Here is a tiny trained network, its code and every weight. The questions are about switching its units off for an input and a class, where a switched-off unit gives its printed mean instead of its output.

import numpy as np


def w(rows, s, z=0):
    codes = np.array(rows[::2]) - 128.0
    scale = np.full(codes.shape[1], s)
    scale[-1] = z or s
    return codes * scale


def norm(h):
    return h / np.sqrt((h * h).mean(-1, keepdims=True) + 1e-5)


def f(y):
    return np.maximum(y, 0)


def log_softmax(a):
    a = a - a.max(-1, keepdims=True)
    return a - np.log(np.exp(a).sum(-1, keepdims=True))


def net(x, mask):
    res = np.array(x, float).reshape(1, 8) / 4 @ E
    u = 0
    for l in range(4):
        y = f(norm(res) @ A[l][:, :-1].T + A[l][:, -1])
        res = res + np.where(mask[u : u + 8], y, B[l][:, -1]) @ B[l][:, :-1]
        u += 8
    return log_softmax(norm(res)[-1] @ U[:, :-1].T + U[:, -1])


A, B = {}, {}
E = w([
[4,130,119,202,49,138,196,164,164,121,83],'x0',
[127,131,133,127,130,128,130,130,125,129,127],'x1',
[129,131,132,124,125,127,129,126,126,127,127],'x2',
[92,99,241,148,122,39,152,54,154,153,190],'x3',
[126,130,125,128,129,126,126,130,127,131,130],'x4',
[126,119,129,126,123,133,127,123,129,131,127],'x5',
[129,122,125,130,133,128,130,129,131,129,128],'x6',
[164,128,100,85,84,126,208,156,118,196,221],'x7',
],0.0028)
A[0] = w([
[37,182,24,183,72,251,198,209,145,114,65,105],'0.n0',
[61,74,123,121,84,95,179,149,134,105,111,8],'0.n1',
[60,125,171,117,105,22,164,108,156,135,124,7],'0.n2',
[99,101,92,88,158,151,117,99,135,86,104,127],'0.n3',
[152,106,38,98,133,172,93,157,98,112,116,148],'0.n4',
[197,149,26,90,145,202,81,196,100,110,90,251],'0.n5',
[8,89,117,184,45,91,214,162,154,118,81,2],'0.n6',
[170,135,85,89,74,129,219,162,134,200,223,169],'0.n7',
],0.0029,0.0015)
B[0] = w([
[132,36,70,89,82,10,75,177,107,86,71,254],'0.n0',
[156,189,117,164,174,156,118,104,111,149,143,162],'0.n1',
[187,152,105,124,179,180,97,116,87,86,162,176],'0.n2',
[173,139,142,155,122,132,132,149,110,212,94,154],'0.n3',
[136,170,175,161,135,164,149,89,152,146,153,196],'0.n4',
[88,226,172,211,147,204,151,113,181,139,201,254],'0.n5',
[143,245,142,173,149,252,116,128,151,126,178,216],'0.n6',
[133,120,57,87,102,132,254,171,66,132,163,235],'0.n7',
],0.0033,0.0045)
A[1] = w([
[4,119,161,160,56,107,185,123,165,116,148,79],'1.n0',
[154,197,95,64,122,114,224,145,149,164,208,77],'1.n1',
[148,41,176,50,157,43,39,78,116,117,95,29],'1.n2',
[186,32,96,52,114,84,161,101,124,184,124,18],'1.n3',
[168,140,74,89,91,167,209,186,72,121,176,87],'1.n4',
[143,44,138,54,202,44,126,75,59,82,136,130],'1.n5',
[147,170,228,205,202,186,28,70,97,51,149,163],'1.n6',
[160,57,148,87,178,39,65,96,125,129,90,5],'1.n7',
],0.0031,0.0026)
B[1] = w([
[224,184,106,68,245,203,109,104,122,141,172,166],'1.n0',
[143,45,202,208,135,170,126,147,71,137,111,222],'1.n1',
[89,91,21,137,12,183,250,100,163,230,132,151],'1.n2',
[129,90,199,161,204,91,23,143,71,60,49,144],'1.n3',
[58,91,121,97,159,105,190,47,172,133,133,219],'1.n4',
[135,44,156,116,59,41,204,144,121,156,75,165],'1.n5',
[48,146,54,61,98,73,150,91,233,178,87,254],'1.n6',
[123,108,37,133,2,183,238,53,187,254,106,143],'1.n7',
],0.003,0.0049)
A[2] = w([
[121,68,61,141,88,84,120,189,102,85,73,77],'2.n0',
[158,172,161,130,173,183,137,141,106,105,187,56],'2.n1',
[141,126,171,178,117,148,176,129,95,139,205,149],'2.n2',
[163,68,171,106,103,37,104,161,37,102,113,5],'2.n3',
[114,178,162,147,130,128,2,123,178,98,106,118],'2.n4',
[107,103,54,81,101,85,127,133,142,125,102,84],'2.n5',
[121,52,97,97,76,121,197,187,89,129,155,190],'2.n6',
[140,95,142,142,111,94,11,169,109,78,63,40],'2.n7',
],0.0045,0.0021)
B[2] = w([
[67,79,105,68,77,44,214,212,35,95,169,175],'2.n0',
[134,94,53,135,64,142,158,116,54,133,147,170],'2.n1',
[194,92,115,130,120,163,90,162,91,96,88,230],'2.n2',
[190,87,223,34,225,52,39,214,164,36,84,148],'2.n3',
[105,149,218,186,195,131,117,91,132,204,56,208],'2.n4',
[64,134,71,113,98,70,174,159,97,70,176,172],'2.n5',
[114,193,156,107,179,108,70,101,187,69,111,254],'2.n6',
[213,40,159,211,65,182,178,177,9,253,83,152],'2.n7',
],0.0046,0.0047)
A[3] = w([
[85,139,100,129,30,93,134,71,185,179,162,44],'3.n0',
[116,23,160,199,47,115,90,198,38,166,64,15],'3.n1',
[156,116,118,128,117,199,138,159,87,78,203,103],'3.n2',
[106,232,209,174,205,161,15,79,219,138,86,4],'3.n3',
[164,145,153,161,153,245,174,80,124,130,139,164],'3.n4',
[84,241,179,165,214,141,2,87,188,153,125,18],'3.n5',
[73,163,114,169,135,117,139,154,85,162,54,164],'3.n6',
[158,62,211,77,177,87,41,132,159,116,68,96],'3.n7',
],0.0045,0.003)
B[3] = w([
[137,76,103,143,84,140,132,87,152,213,64,178],'3.n0',
[156,37,168,213,211,233,196,138,72,236,91,185],'3.n1',
[138,154,114,141,65,117,63,82,102,174,153,223],'3.n2',
[21,242,180,149,223,140,18,73,234,8,96,255],'3.n3',
[197,155,130,164,74,164,30,68,111,169,164,254],'3.n4',
[6,248,219,202,210,156,72,95,250,5,3,244],'3.n5',
[147,116,181,106,191,150,156,134,144,143,167,245],'3.n6',
[189,83,172,89,173,86,79,201,132,44,118,185],'3.n7',
],0.0049,0.0042)
U = w([
[19,245,232,211,234,198,35,27,237,69,23,137],'0',
[232,207,72,163,24,236,40,37,23,170,235,249],'1',
[57,33,69,42,19,13,206,2,236,237,42,47],'2',
[226,26,244,16,216,22,68,203,104,22,125,62],'3',
[57,32,193,235,218,219,240,234,25,227,16,81],'4',
[20,171,4,29,34,43,240,237,59,19,198,73],'5',
],0.0067,0.0021)

Each question gives the input, the list of numbers given to net, and the class t.
The units are the neurons (one row each of A and B). Each row of codes is followed by its name. A weight is (code - 128) times the scale printed after its matrix; where a second scale follows, it is the last column's (A, B and U).
mask holds one flag per neuron, layer by layer. A switched-off neuron (its flag False) gives its mean, the last column of its row in B, instead of its output. The means were averaged over made-up inputs and are rounded, as every weight is.
A unit's drop is (log p(t) with every unit on - log p(t) with that unit switched off) / (log p(t) with every unit on - log p(t) with every unit switched off).
unit that matters most: the unit with the biggest drop
k most important neurons: the k neurons with the biggest drops, biggest first
top k neurons in layer l: the k neurons of layer l with the biggest drops, biggest first
drop of u: that unit's drop, to one decimal
input [5,2,-8,-4,1,8,2,0], class 4: 2 most important neurons : 0.n0, 0.n7
input [0,3,2,5,-7,-5,7,-1], class 2: unit that matters most : 0.n5
input [0,8,2,8,2,-2,2,-7], class 2: 3 most important neurons : 0.n5, 0.n6, 1.n2
input [1,-5,-8,0,6,5,2,-7], class 4: top 3 neurons in layer 0 : 0.n5, 0.n6, 0.n4
input [1,8,2,0,5,-6,6,5], class 5: 2 most important neurons : 0.n5, 0.n7
input [1,1,6,-2,8,-7,-3,-7], class 4: 2 most important neurons : 0.n6, 2.n7
input [8,-1,3,8,6,2,-4,1], class 1: 2 most important neurons : 2.n6, 2.n1
input [1,-5,8,-4,2,-7,3,2], class 5: 2 most important neurons : 0.n0, 0.n6
input [8,-1,3,0,4,-2,5,-8], class 4: 4 most important neurons : 0.n0, 0.n5, 2.n7, 2.n6
input [1,-4,3,-3,8,4,0,-5], class 4: 3 most important neurons : 0.n0, 0.n6, 2.n7
input [-1,3,-8,4,7,8,2,0], class 2: top 2 neurons in layer 0 : 0.n7, 0.n5
input [8,-7,1,-4,-8,6,2,7], class 5: drop of 0.n0 : 1.2
input [-4,5,-4,3,-2,-2,-8,7], class 3: drop of 0.n5 : 0.6
input [5,-8,3,-8,-1,3,7,4], class 5: drop of 0.n0 : 1.1
input [6,7,-7,-6,-6,-1,-8,0], class 4: drop of 1.n2 : 0.0
input [-8,-8,-7,-2,0,1,-8,1], class 1: unit that matters most : 2.n1
input [1,6,6,-6,-5,-7,5,4], class 5: top 2 neurons in layer 0 : 0.n0, 0.n6
input [8,-3,3,-3,1,-7,5,-1], class 4: top 2 neurons in layer 0 : 0.n0, 0.n7
input [-3,4,7,2,6,-2,3,7], class 3: 2 most important neurons : 0.n5, 0.n6
input [2,8,2,-3,-2,-1,-1,7], class 5: top neuron in layer 0 : 0.n0
